Below are the code and all the weights of a small trained network. Each question names an input and a class and asks about switching units off, where a switched-off unit gives its printed mean instead of its output.

import numpy as np


def w(rows, s, z=0):
    codes = np.array(rows[::2]) - 128.0
    scale = np.full(codes.shape[1], s)
    scale[-1] = z or s
    return codes * scale


def f(y):
    return np.maximum(y, 0)


def log_softmax(a):
    a = a - a.max(-1, keepdims=True)
    return a - np.log(np.exp(a).sum(-1, keepdims=True))


def net(x, mask):
    res = np.array(x, float).reshape(1, 8) / 4 @ E
    y = f(res @ A[0][:, :-1].T + A[0][:, -1])
    res = res + np.where(mask, y, B[0][:, -1]) @ B[0][:, :-1]
    return log_softmax(res[-1] @ U[:, :-1].T + U[:, -1])


A, B = {}, {}
E = w([
[102,177,249,105,150,116,111],'x0',
[137,145,96,95,176,76,66],'x1',
[153,133,134,121,143,141,132],'x2',
[95,122,119,138,113,114,123],'x3',
[123,130,125,133,114,126,121],'x4',
[188,234,130,182,118,30,220],'x5',
[101,137,118,143,144,130,126],'x6',
[82,190,86,63,74,140,144],'x7',
],0.013)
A[0] = w([
[133,46,170,173,158,122,82,59],'neuron 1',
[124,155,176,123,121,115,119,114],'neuron 2',
[94,57,136,86,132,215,49,5],'neuron 3',
[83,160,101,15,98,180,128,46],'neuron 4',
[151,59,30,119,112,182,128,59],'neuron 5',
[79,140,254,77,124,161,73,8],'neuron 6',
[135,138,107,114,146,121,59,31],'neuron 7',
[150,65,154,189,157,118,95,16],'neuron 8',
[127,119,106,76,174,93,44,123],'neuron 9',
[81,76,179,158,92,239,214,50],'neuron 10',
],0.017,0.0027)
B[0] = w([
[94,159,161,108,100,222,140,198],'neuron 1',
[147,90,98,159,135,131,144,171],'neuron 2',
[183,183,132,178,93,51,192,253],'neuron 3',
[97,164,188,121,96,249,160,208],'neuron 4',
[81,65,69,151,223,118,138,218],'neuron 5',
[89,66,39,151,212,115,146,231],'neuron 6',
[121,130,137,79,136,98,86,165],'neuron 7',
[89,161,138,110,105,197,170,184],'neuron 8',
[176,103,169,98,84,98,34,199],'neuron 9',
[165,129,158,69,103,81,21,210],'neuron 10',
],0.017,0.024)
U = w([
[202,188,153,226,105,1,243,157],'0',
[93,21,80,144,225,121,137,5],'1',
[88,149,186,76,117,241,161,147],'2',
[166,84,174,27,131,69,3,226],'3',
],0.0097,0.0024)

Each question gives the input, the list of numbers given to net, and the class t.
The units are the neurons (one row each of A and B). Each row of codes is followed by its name. A weight is (code - 128) times the scale printed after its matrix; where a second scale follows, it is the last column's (A, B and U).
mask holds one flag per neuron, in row order. A switched-off neuron (its flag False) gives its mean, the last column of its row in B, instead of its output. The means were averaged over made-up inputs and are rounded, as every weight is.
A unit's drop is (log p(t) with every unit on - log p(t) with that unit switched off) / (log p(t) with every unit on - log p(t) with every unit switched off).
The circuit of an input: a set's keep is (log p(t) with only the set's units on - log p(t) with every unit switched off) / (log p(t) with every unit on - log p(t) with every unit switched off). Starting from all 10 units, units are removed one at a time, each time the one whose removal leaves the highest keep (on an exact tie, the one counted first), for as long as the keep stays at least 0.8.
circuit, biggest first: the units of the circuit, biggest drop first
most important unit: the unit with the biggest drop
top k neurons: the k neurons with the biggest drops, biggest first
drop when u is switched off: that unit's drop, to one decimal
input [-3,-6,5,8,5,-4,4,5], class 3: top 3 neurons => (neuron 10; neuron 1; neuron 8)
input [2,-5,-3,6,0,-4,-2,-7], class 2: most important unit => neuron 1
input [4,7,-6,-5,-4,-7,8,-5], class 0: top 2 neurons => (neuron 3; neuron 10)
input [5,-4,-2,8,3,-6,3,5], class 0: top 2 neurons => (neuron 3; neuron 5)
input [-2,-1,-6,5,-2,6,5,-7], class 2: circuit, biggest first => (neuron 3; neuron 6)
input [-2,4,8,-1,-1,-5,-8,-2], class 0: top 2 neurons => (neuron 3; neuron 10)
input [1,-7,6,1,-1,-6,5,-5], class 3: top 3 neurons => (neuron 10; neuron 4; neuron 1)
input [-3,-4,-4,-7,0,1,3,0], class 3: top 3 neurons => (neuron 3; neuron 6; neuron 10)
input [0,-4,-7,7,3,4,-6,-5], class 2: top 3 neurons => (neuron 3; neuron 9; neuron 6)
input [-6,-3,-8,-6,-7,-6,6,7], class 2: top 4 neurons => (neuron 4; neuron 6; neuron 2; neuron 10)
input [-3,4,8,-3,-5,0,5,-1], class 3: top 2 neurons => (neuron 6; neuron 3)
input [-3,-8,-3,6,0,7,-4,3], class 3: top 2 neurons => (neuron 3; neuron 10)
input [-3,2,-4,-3,5,-4,6,1], class 0: top 3 neurons => (neuron 3; neuron 6; neuron 10)
input [6,1,8,4,4,1,-3,5], class 1: most important unit => neuron 6
input [-1,-8,-7,-1,7,5,6,7], class 3: top 4 neurons => (neuron 10; neuron 3; neuron 1; neuron 8)
input [-5,8,3,-4,-8,4,-1,-3], class 3: top 2 neurons => (neuron 3; neuron 6)
input [-4,5,-8,5,1,3,5,4], class 3: drop when neuron 1 is switched off => 0.8
input [8,4,8,-1,-1,2,1,-7], class 1: drop when neuron 6 is switched off => 5.6
input [6,4,1,-3,-3,-1,-7,6], class 1: drop when neuron 8 is switched off => 0.5
input [3,-7,5,0,-6,-1,-5,-2], class 3: circuit, biggest first => (neuron 10)
